Here is a tiny trained network, its code and every weight. The questions are about switching its units off for an input and a class, where a switched-off unit gives its printed mean instead of its output.

import numpy as np


def w(rows, s, z=0):
    codes = np.array(rows[::2]) - 128.0
    scale = np.full(codes.shape[1], s)
    scale[-1] = z or s
    return codes * scale


def f(y):
    return np.maximum(y, 0)


def log_softmax(a):
    a = a - a.max(-1, keepdims=True)
    return a - np.log(np.exp(a).sum(-1, keepdims=True))


def net(x, mask):
    res = np.array(x, float).reshape(1, 5) / 4 @ E
    y = f(res @ A[0][:, :-1].T + A[0][:, -1])
    res = res + np.where(mask, y, B[0][:, -1]) @ B[0][:, :-1]
    return log_softmax(res[-1] @ U[:, :-1].T + U[:, -1])


A, B = {}, {}
E = w([
[43,169,113,48,127,85,30,139],'x0',
[113,124,206,212,173,182,62,176],'x1',
[135,67,154,62,105,86,191,108],'x2',
[128,146,175,176,66,49,115,255],'x3',
[67,16,108,59,137,62,137,134],'x4',
],0.0098)
A[0] = w([
[157,132,129,193,94,129,176,132,126],'n1',
[126,172,166,137,95,141,69,150,176],'n2',
[158,201,136,149,142,179,39,109,139],'n3',
[201,163,159,155,120,157,111,196,248],'n4',
[193,177,130,141,163,134,115,165,225],'n5',
[138,193,111,143,180,179,76,155,142],'n6',
[77,76,165,120,72,102,142,226,215],'n7',
[158,155,200,184,112,75,202,179,178],'n8',
[164,82,144,126,167,206,182,39,156],'n9',
[144,89,135,137,192,157,146,118,160],'n10',
[110,182,87,72,87,95,141,128,117],'n11',
[188,174,192,138,103,117,179,146,178],'n12',
[81,95,145,88,142,96,105,148,144],'n13',
[81,96,120,137,138,99,77,160,206],'n14',
[118,111,115,77,127,8,72,116,246],'n15',
[148,90,158,115,82,81,169,67,95],'n16',
[45,109,154,120,87,101,54,138,158],'n17',
[127,62,83,88,155,156,191,72,174],'n18',
[163,164,71,34,123,118,182,58,251],'n19',
],0.011,0.003)
B[0] = w([
[129,115,149,165,105,157,106,114,176],'n1',
[51,182,148,175,127,157,184,163,181],'n2',
[2,208,159,106,215,220,185,140,204],'n3',
[172,223,160,204,101,129,113,135,202],'n4',
[133,164,167,175,87,169,157,123,182],'n5',
[26,175,159,108,152,147,143,111,192],'n6',
[149,66,152,146,137,36,149,175,225],'n7',
[163,98,188,182,104,74,75,108,204],'n8',
[98,103,83,151,56,219,203,132,221],'n9',
[46,102,123,145,30,116,139,198,169],'n10',
[210,206,143,113,214,106,59,101,194],'n11',
[161,98,187,166,116,163,69,51,184],'n12',
[124,106,74,102,152,103,126,162,196],'n13',
[124,123,106,104,191,79,182,186,189],'n14',
[181,104,96,124,183,78,116,157,243],'n15',
[152,109,124,105,192,186,130,117,187],'n16',
[102,135,112,120,113,73,164,175,207],'n17',
[106,6,94,90,109,161,124,77,226],'n18',
[194,120,70,123,161,154,108,22,249],'n19',
],0.0085,0.015)
U = w([
[105,54,78,95,57,206,203,92,104],'0',
[163,144,192,212,60,132,99,97,101],'1',
[61,244,139,108,165,218,184,134,73],'2',
[127,108,74,100,170,63,150,235,148],'3',
[181,147,69,64,176,160,113,45,253],'4',
],0.011,0.0011)

Each question gives the input, the list of numbers given to net, and the class t.
The units are the neurons (one row each of A and B). Each row of codes is followed by its name. A weight is (code - 128) times the scale printed after its matrix; where a second scale follows, it is the last column's (A, B and U).
mask holds one flag per neuron, in row order. A switched-off neuron (its flag False) gives its mean, the last column of its row in B, instead of its output. The means were averaged over made-up inputs and are rounded, as every weight is.
A unit's drop is (log p(t) with every unit on - log p(t) with that unit switched off) / (log p(t) with every unit on - log p(t) with every unit switched off).
The circuit of an input: a set's keep is (log p(t) with only the set's units on - log p(t) with every unit switched off) / (log p(t) with every unit on - log p(t) with every unit switched off). Starting from the 12 units with the biggest drops (on a tie, the unit counted first), units are removed one at a time, each time the one whose removal leaves the highest keep (on an exact tie, the one counted first), for as long as the keep stays at least 0.8.
circuit, biggest first: the units of the circuit, biggest drop first
top k neurons: the k neurons with the biggest drops, biggest first
drop of u: that unit's drop, to one decimal
input [4,-4,4,3,-5], class 4: circuit, biggest first : [n11, n10]
input [1,-3,7,-3,6], class 4: circuit, biggest first : [n19]
input [-2,2,6,-2,-6], class 1: top 3 neurons : [n12, n18, n4]
input [-7,8,-3,1,-7], class 2: top 3 neurons : [n3, n6, n2]
input [-2,-5,3,-3,-8], class 0: top 3 neurons : [n9, n15, n18]
input [0,3,7,5,-1], class 1: top 2 neurons : [n8, n12]
input [-2,-7,-5,-7,-6], class 0: top 2 neurons : [n9, n18]
input [2,-3,7,-5,6], class 4: top 2 neurons : [n19, n11]
input [4,1,4,-1,-1], class 3: top 2 neurons : [n19, n12]
input [8,-2,-4,-7,-2], class 2: drop of n6 : 0.2
input [3,-5,0,3,-3], class 4: drop of n10 : 0.1
input [-2,-8,-7,5,0], class 1: drop of n12 : 0.0
